Below is a small trained network, with its code and all its weights. Each question gives an input and a class and asks what happens when units are switched off, that is, made to give their printed mean instead of their output.

import numpy as np


def w(rows, s, z=0):
    codes = np.array(rows[::2]) - 128.0
    scale = np.full(codes.shape[1], s)
    scale[-1] = z or s
    return codes * scale


def norm(h):
    return h / np.sqrt((h * h).mean(-1, keepdims=True) + 1e-5)


def f(y):
    return np.maximum(y, 0)


def log_softmax(a):
    a = a - a.max(-1, keepdims=True)
    return a - np.log(np.exp(a).sum(-1, keepdims=True))


def net(x, mask):
    res = np.array(x, float).reshape(1, 2) / 4 @ E
    u = 0
    for l in range(3):
        y = f(norm(res) @ A[l][:, :-1].T + A[l][:, -1])
        res = res + np.where(mask[u : u + 9], y, B[l][:, -1]) @ B[l][:, :-1]
        u += 9
    return log_softmax(norm(res)[-1] @ U[:, :-1].T + U[:, -1])


A, B = {}, {}
E = w([
[43,40,160,35,220,96,79,212],'x0',
[64,25,62,184,119,86,122,3],'x1',
],0.00076)
A[0] = w([
[77,79,94,85,197,40,45,151,176],'0.n0',
[104,79,155,95,202,92,22,180,196],'0.n1',
[111,98,254,80,193,111,92,215,46],'0.n2',
[191,229,233,90,87,144,114,213,136],'0.n3',
[196,169,140,184,101,98,179,128,165],'0.n4',
[79,78,74,182,145,98,137,44,254],'0.n5',
[139,158,107,199,81,172,183,53,136],'0.n6',
[98,173,152,110,102,99,98,118,101],'0.n7',
[110,101,84,130,113,2,132,53,158],'0.n8',
],0.0008,0.0012)
B[0] = w([
[207,121,92,194,41,105,161,114,203],'0.n0',
[217,136,96,173,36,133,156,112,210],'0.n1',
[92,156,140,184,78,114,164,6,168],'0.n2',
[3,129,113,121,188,202,239,60,203],'0.n3',
[139,22,134,100,80,84,107,176,187],'0.n4',
[128,233,217,87,129,227,182,180,250],'0.n5',
[155,61,105,100,85,54,110,194,198],'0.n6',
[137,133,130,146,119,121,127,116,128],'0.n7',
[113,197,153,90,146,224,176,147,194],'0.n8',
],0.0012,0.0016)
A[1] = w([
[134,132,172,105,41,156,233,164,196],'1.n0',
[98,82,95,109,116,21,117,162,78],'1.n1',
[111,130,145,128,142,104,104,111,1],'1.n2',
[118,130,127,104,245,133,132,137,98],'1.n3',
[138,98,53,182,97,81,119,38,206],'1.n4',
[62,53,124,60,239,9,31,187,9],'1.n5',
[55,94,148,42,158,187,177,181,134],'1.n6',
[139,212,131,164,112,146,166,73,138],'1.n7',
[131,121,137,119,152,137,131,119,58],'1.n8',
],0.0015,0.00063)
B[1] = w([
[139,93,105,141,190,146,83,122,250],'1.n0',
[165,173,181,152,124,158,147,141,152],'1.n1',
[124,120,109,117,131,125,123,128,128],'1.n2',
[159,124,109,165,81,127,133,106,150],'1.n3',
[108,186,166,73,182,171,136,167,213],'1.n4',
[168,92,149,157,4,59,121,117,185],'1.n5',
[174,119,123,162,90,109,128,114,206],'1.n6',
[133,76,127,115,112,83,96,162,211],'1.n7',
[127,125,128,136,126,131,122,132,128],'1.n8',
],0.0023,0.0021)
A[2] = w([
[77,80,160,69,145,67,116,175,156],'2.n0',
[189,175,107,194,44,105,158,68,1],'2.n1',
[45,99,126,141,109,79,129,62,136],'2.n2',
[191,211,128,178,104,138,157,123,67],'2.n3',
[152,61,94,167,207,131,67,111,50],'2.n4',
[3,135,125,112,181,135,180,114,42],'2.n5',
[23,129,122,130,143,115,146,62,74],'2.n6',
[135,245,197,65,99,124,144,177,62],'2.n7',
[58,108,104,152,105,112,140,67,143],'2.n8',
],0.0024,0.00061)
B[2] = w([
[138,110,78,211,61,97,133,4,177],'2.n0',
[118,30,159,128,69,61,99,149,254],'2.n1',
[154,211,151,95,188,186,138,191,189],'2.n2',
[92,71,156,115,118,70,121,109,249],'2.n3',
[65,195,66,110,48,190,112,104,177],'2.n4',
[175,58,245,130,160,139,167,107,179],'2.n5',
[149,197,181,77,249,186,155,207,186],'2.n6',
[69,139,119,116,206,173,143,79,217],'2.n7',
[157,187,125,92,192,158,113,193,193],'2.n8',
],0.0021,0.0018)
U = w([
[163,42,174,147,17,35,128,126,168],'0',
[138,173,194,82,254,187,171,164,155],'1',
[87,177,16,122,54,202,88,115,131],'2',
[87,193,60,184,196,12,131,104,3],'3',
[108,184,33,140,193,5,136,112,44],'4',
],0.0085,0.0063)

Each question gives the input, the list of numbers given to net, and the class t.
The units are the neurons (one row each of A and B). Each row of codes is followed by its name. A weight is (code - 128) times the scale printed after its matrix; where a second scale follows, it is the last column's (A, B and U).
mask holds one flag per neuron, layer by layer. A switched-off neuron (its flag False) gives its mean, the last column of its row in B, instead of its output. The means were averaged over made-up inputs and are rounded, as every weight is.
A unit's drop is (log p(t) with every unit on - log p(t) with that unit switched off) / (log p(t) with every unit on - log p(t) with every unit switched off).
most important unit: the unit with the biggest drop
k most important neurons: the k neurons with the biggest drops, biggest first
k most important neurons of layer l: the k neurons of layer l with the biggest drops, biggest first
drop of u: that unit's drop, to one decimal
input [-2,1], class 2: most important unit	1.n0
input [2,2], class 2: 2 most important neurons	[2.n4, 0.n5]
input [0,2], class 2: 2 most important neurons	[1.n0, 2.n4]
input [7,8], class 1: 2 most important neurons of layer 1	[1.n7, 1.n0]
input [-3,1], class 2: 2 most important neurons of layer 0	[0.n1, 0.n0]
input [-1,3], class 2: 2 most important neurons	[0.n5, 0.n3]
input [-1,-3], class 2: 2 most important neurons of layer 2	[2.n4, 2.n1]
input [-7,-7], class 0: 2 most important neurons of layer 1	[1.n4, 1.n7]
input [5,-5], class 0: 3 most important neurons	[0.n5, 1.n4, 0.n8]
input [7,-7], class 0: 4 most important neurons of layer 2	[2.n0, 2.n6, 2.n2, 2.n8]
input [5,6], class 1: 4 most important neurons	[2.n2, 0.n6, 1.n7, 0.n0]
input [0,-2], class 2: 3 most important neurons	[1.n0, 1.n5, 2.n4]
input [1,-3], class 2: 3 most important neurons of layer 1	[1.n0, 1.n5, 1.n4]
input [-7,-6], class 0: drop of 1.n4	0.6
input [3,2], class 2: drop of 2.n4	0.2
input [-2,2], class 2: drop of 2.n4	0.1
